Below is a small trained network, with its code and all its weights. Each question gives an input and a class and asks what happens when units are switched off, that is, made to give their printed mean instead of their output.

import numpy as np


def w(rows, s, z=0):
    codes = np.array(rows[::2]) - 128.0
    scale = np.full(codes.shape[1], s)
    scale[-1] = z or s
    return codes * scale


def f(y):
    return y / 2 * (1 + np.tanh(0.7978845608 * (y + 0.044715 * y**3)))


def log_softmax(a):
    a = a - a.max(-1, keepdims=True)
    return a - np.log(np.exp(a).sum(-1, keepdims=True))


def net(x, mask):
    res = np.array(x, float).reshape(1, 7) / 4 @ E
    y = f(res @ A[0][:, :-1].T + A[0][:, -1])
    res = res + np.where(mask, y, B[0][:, -1]) @ B[0][:, :-1]
    return log_softmax(res[-1] @ U[:, :-1].T + U[:, -1])


A, B = {}, {}
E = w([
[147,240,148,118,178],'x0',
[126,129,127,128,126],'x1',
[100,114,248,121,105],'x2',
[129,126,129,130,131],'x3',
[125,130,126,128,126],'x4',
[130,128,128,128,127],'x5',
[203,154,137,212,79],'x6',
],0.014)
A[0] = w([
[133,69,56,139,92,170],'N1',
[97,135,96,61,194,191],'N2',
[56,75,155,79,142,194],'N3',
[131,160,181,114,153,111],'N4',
[165,121,147,185,91,164],'N5',
[158,102,177,169,77,116],'N6',
[103,131,87,79,185,176],'N7',
[195,192,114,209,123,152],'N8',
[132,79,181,151,70,117],'N9',
[83,85,163,117,90,147],'N10',
[138,100,70,167,109,168],'N11',
[110,148,93,83,181,156],'N12',
[64,87,156,88,149,166],'N13',
[97,66,170,107,101,156],'N14',
[200,174,103,200,108,146],'N15',
[178,174,98,180,147,140],'N16',
[119,155,90,85,177,139],'N17',
[165,203,76,131,187,121],'N18',
[116,59,196,140,82,117],'N19',
[145,191,79,111,185,116],'N20',
[68,83,160,99,126,164],'N21',
[80,95,126,69,191,254],'N22',
[120,204,255,110,148,58],'N23',
[128,73,52,117,105,153],'N24',
[126,165,198,135,128,137],'N25',
[156,110,173,174,71,132],'N26',
],0.0099,0.006)
B[0] = w([
[151,62,58,151,133,209],'N1',
[73,144,127,139,180,221],'N2',
[101,114,141,78,114,236],'N3',
[132,117,86,129,160,171],'N4',
[147,126,133,157,75,196],'N5',
[122,149,128,177,78,188],'N6',
[87,134,123,144,182,202],'N7',
[163,116,153,95,92,230],'N8',
[117,153,148,161,76,190],'N9',
[107,130,156,107,98,190],'N10',
[160,91,107,124,109,189],'N11',
[76,148,143,148,184,189],'N12',
[111,118,139,70,116,214],'N13',
[99,133,153,101,102,202],'N14',
[161,130,151,90,61,223],'N15',
[160,145,159,99,88,195],'N16',
[93,158,139,142,170,181],'N17',
[128,181,192,99,124,204],'N18',
[105,174,166,151,69,204],'N19',
[101,172,168,134,147,190],'N20',
[108,121,143,88,105,206],'N21',
[85,126,120,97,164,250],'N22',
[168,24,11,135,183,235],'N23',
[135,100,92,113,153,201],'N24',
[148,66,95,146,115,192],'N25',
[129,138,132,179,79,194],'N26',
],0.012,0.011)
U = w([
[77,52,1,112,168,241],'0',
[123,155,253,26,82,111],'1',
[239,67,40,186,106,209],'2',
[72,165,213,248,80,2],'3',
[65,227,186,175,168,18],'4',
],0.0079,0.0025)

Each question gives the input, the list of numbers given to net, and the class t.
The units are the neurons (one row each of A and B). Each row of codes is followed by its name. A weight is (code - 128) times the scale printed after its matrix; where a second scale follows, it is the last column's (A, B and U).
mask holds one flag per neuron, in row order. A switched-off neuron (its flag False) gives its mean, the last column of its row in B, instead of its output. The means were averaged over made-up inputs and are rounded, as every weight is.
A unit's drop is (log p(t) with every unit on - log p(t) with that unit switched off) / (log p(t) with every unit on - log p(t) with every unit switched off).
The circuit of an input: a set's keep is (log p(t) with only the set's units on - log p(t) with every unit switched off) / (log p(t) with every unit on - log p(t) with every unit switched off). Starting from the 12 units with the biggest drops (on a tie, the unit counted first), units are removed one at a time, each time the one whose removal leaves the highest keep (on an exact tie, the one counted first), for as long as the keep stays at least 0.8.
units of the circuit, in order: the units of the circuit, biggest drop first
k most important neurons: the k neurons with the biggest drops, biggest first
drop of u: that unit's drop, to one decimal
input [6,3,2,1,5,5,-5], class 0: units of the circuit, in order : (N23)
input [3,4,1,-3,-6,6,0], class 0: units of the circuit, in order : (N19, N15)
input [4,0,1,-4,-4,5,8], class 2: units of the circuit, in order : (N23, N25)
input [1,-2,-1,-8,0,0,7], class 1: 2 most important neurons : (N23, N15)
input [-1,3,1,0,-8,5,3], class 3: 3 most important neurons : (N23, N1, N24)
input [-7,2,2,4,6,6,7], class 3: 2 most important neurons : (N23, N19)
input [-8,5,1,-7,-7,-8,-2], class 1: 2 most important neurons : (N23, N19)
input [1,-1,-5,2,0,1,0], class 4: drop of N23 : 0.5
input [0,-5,2,5,-3,-8,4], class 3: drop of N6 : 0.2
input [4,7,1,-2,5,-6,-6], class 0: drop of N19 : 0.3
input [-1,-8,1,-4,-5,-4,5], class 3: drop of N23 : 3.0
